Here is a tiny trained network, its code and every weight. The questions are about switching its units off for an input and a target symbol, where a switched-off unit gives its printed mean instead of its output.

import numpy as np


def w(rows, s, z=0):
    codes = np.array(rows[::2]) - 128.0
    scale = np.full(codes.shape[1], s)
    scale[-1] = z or s
    return codes * scale


def norm(h):
    return h / np.sqrt((h * h).mean(-1, keepdims=True) + 1e-5)


def f(y):
    return y / 2 * (1 + np.tanh(0.7978845608 * (y + 0.044715 * y**3)))


def softmax(a):
    e = np.exp(a - a.max(-1, keepdims=True))
    return e / e.sum(-1, keepdims=True)


def log_softmax(a):
    a = a - a.max(-1, keepdims=True)
    return a - np.log(np.exp(a).sum(-1, keepdims=True))


def net(x, mask):
    ids = ['ΛΠαβγδεθμξστψ'.index(c) for c in x.split()]
    T = len(ids)
    res = E[ids] + P[:T]
    r = norm(res)
    for j in range(2):
        rows = slice(3 * j, 3 * j + 3)
        q, k, v = (r @ M[0][rows].T for M in (Q, K, V))
        z = softmax(np.where(np.tri(T) > 0, q @ k.T / 3**0.5, -1e9)) @ v
        o = O[0][rows]
        res = res + np.where(mask[j], z, o[:, -1]) @ o[:, :-1]
    y = f(norm(res) @ A[0][:, :-1].T + A[0][:, -1])
    res = res + np.where(mask[2:18], y, B[0][:, -1]) @ B[0][:, :-1]
    return log_softmax(norm(res)[-1] @ U[:, :-1].T + U[:, -1])


Q, K, V, O, A, B = {}, {}, {}, {}, {}, {}
E = w([
[122,115,98,125],'Λ',
[120,115,98,124],'Π',
[121,115,97,125],'α',
[121,116,99,126],'β',
[121,115,98,125],'γ',
[121,116,98,126],'δ',
[121,114,98,138],'ε',
[128,106,97,124],'θ',
[115,140,105,92],'μ',
[104,150,83,167],'ξ',
[151,73,126,126],'σ',
[175,106,163,62],'τ',
[129,3,121,171],'ψ',
],0.014)
P = w([
[6,118,55,103],'0',
[218,152,74,139],'1',
[20,133,146,174],'2',
[168,100,69,71],'3',
[78,152,148,120],'4',
[198,133,141,154],'5',
[99,155,208,164],'6',
[156,103,126,97],'7',
],0.023)
Q[0] = w([
[187,150,99,82],'H1',
[180,207,164,174],'H1',
[211,138,124,92],'H1',
[72,229,134,140],'H2',
[85,51,44,52],'H2',
[9,114,176,107],'H2',
],0.013)
K[0] = w([
[113,206,151,193],'H1',
[23,146,49,24],'H1',
[60,219,222,117],'H1',
[63,185,91,129],'H2',
[182,171,199,244],'H2',
[114,236,45,193],'H2',
],0.011)
V[0] = w([
[106,166,147,92],'H1',
[153,151,170,89],'H1',
[106,234,151,166],'H1',
[137,71,145,89],'H2',
[138,7,173,147],'H2',
[109,90,80,197],'H2',
],0.014)
O[0] = w([
[154,183,82,112,121],'H1',
[180,180,106,106,23],'H1',
[84,186,71,164,85],'H1',
[134,88,113,100,115],'H2',
[158,10,93,145,74],'H2',
[72,86,42,180,253],'H2',
],0.012,0.0048)
A[0] = w([
[108,198,115,140,147],'N1',
[27,199,132,222,71],'N2',
[103,117,139,159,102],'N3',
[186,185,123,31,135],'N4',
[86,153,129,113,113],'N5',
[125,101,160,151,176],'N6',
[93,104,88,88,65],'N7',
[143,105,114,115,108],'N8',
[108,86,163,83,135],'N9',
[158,139,107,126,28],'N10',
[133,108,72,145,76],'N11',
[141,137,187,110,17],'N12',
[139,119,87,127,66],'N13',
[4,131,233,196,254],'N14',
[77,139,212,192,181],'N15',
[175,126,107,131,141],'N16',
],0.02,0.0063)
B[0] = w([
[60,131,79,165,149],'N1',
[186,59,112,173,187],'N2',
[123,153,136,101,141],'N3',
[124,140,81,61,141],'N4',
[123,117,130,169,144],'N5',
[100,123,83,95,149],'N6',
[165,139,179,148,148],'N7',
[163,118,143,114,133],'N8',
[120,119,85,190,150],'N9',
[95,138,157,141,130],'N10',
[124,131,169,109,159],'N11',
[117,91,133,141,133],'N12',
[131,142,170,138,142],'N13',
[8,80,206,67,251],'N14',
[37,169,143,24,190],'N15',
[121,123,168,93,147],'N16',
],0.015,0.022)
U = w([
[46,73,152,149,143],'Λ',
[81,130,169,100,88],'Π',
[106,145,154,129,133],'α',
[120,160,137,145,146],'β',
[118,172,142,152,138],'γ',
[114,177,135,157,165],'δ',
[117,155,193,231,125],'ε',
[155,182,251,124,3],'θ',
[95,173,40,111,124],'μ',
[119,113,63,215,179],'ξ',
[194,89,210,113,73],'σ',
[164,133,98,48,108],'τ',
[155,45,82,132,130],'ψ',
],0.022,0.0054)

Each question gives the input, a string of symbols that net reads in full, and the target symbol t.
The units are the heads (3 rows each of Q, K, V and O) and the neurons (one row each of A and B). Each row of codes is followed by its name. A weight is (code - 128) times the scale printed after its matrix; where a second scale follows, it is the last column's (O, A, B and U).
mask holds one flag per unit, heads first, then neurons. A switched-off unit (its flag False) gives its mean, the last column of its rows in O or B, instead of its output. The means were averaged over made-up inputs and are rounded, as every weight is.
A unit's drop is (log p(t) with every unit on - log p(t) with that unit switched off) / (log p(t) with every unit on - log p(t) with every unit switched off).
The circuit of an input: a set's keep is (log p(t) with only the set's units on - log p(t) with every unit switched off) / (log p(t) with every unit on - log p(t) with every unit switched off). Starting from the 12 units with the biggest drops (on a tie, the unit counted first), units are removed one at a time, each time the one whose removal leaves the highest keep (on an exact tie, the one counted first), for as long as the keep stays at least 0.8.
circuit, biggest first: the units of the circuit, biggest drop first
unit that matters most: the unit with the biggest drop
top k neurons: the k neurons with the biggest drops, biggest first
which heads matter: for each layer, one digit per head in row order, 1 if its drop is at least 0.15 and else 0, layers parted by /
input σ ξ ε Π, target ξ: circuit, biggest first : [H2, N14, N15]
input γ ψ σ α, target ψ: circuit, biggest first : [N14, N15]
input Π ε σ θ Π ψ, target ψ: circuit, biggest first : [H2, N14]
input α θ τ ξ ψ τ, target ψ: circuit, biggest first : [H2, N14]
input ε Λ ε θ μ ε, target μ: circuit, biggest first : [H1, N14]
input τ ε γ δ ε ψ ε ε, target ψ: circuit, biggest first : [H2, N14]
input ε μ γ θ ε ε, target θ: unit that matters most : H2
input β ψ θ Π Π θ ξ δ, target ξ: circuit, biggest first : [N14, N15, H1]
input θ δ μ μ, target μ: circuit, biggest first : [N14, H1]
input Π ψ σ Π δ δ μ Λ, target μ: circuit, biggest first : [H1, N14]
input Π ε α τ ψ γ, target ψ: top 3 neurons : [N14, N15, N7]
input δ ψ σ μ, target ψ: which heads matter : 01
input τ σ θ μ γ Π Λ ξ, target ξ: circuit, biggest first : [N14, N15]
input μ Λ μ β δ θ θ θ, target θ: top neuron : [N2]
input α τ ξ β, target τ: circuit, biggest first : [H2, N14]
input μ ε ε β, target ε: top 4 neurons : [N7, N15, N14, N6]
input δ ε ε α ψ ε γ ε, target ε: top 2 neurons : [N15, N14]
input ε θ α ξ ξ μ, target ξ: which heads matter : 10
input ε ε θ β ξ τ ε Π, target τ: top 2 neurons : [N4, N14]
input α ε θ β θ ξ ξ α, target ξ: which heads matter : 10
input ε θ α ε, target θ: unit that matters most : N7
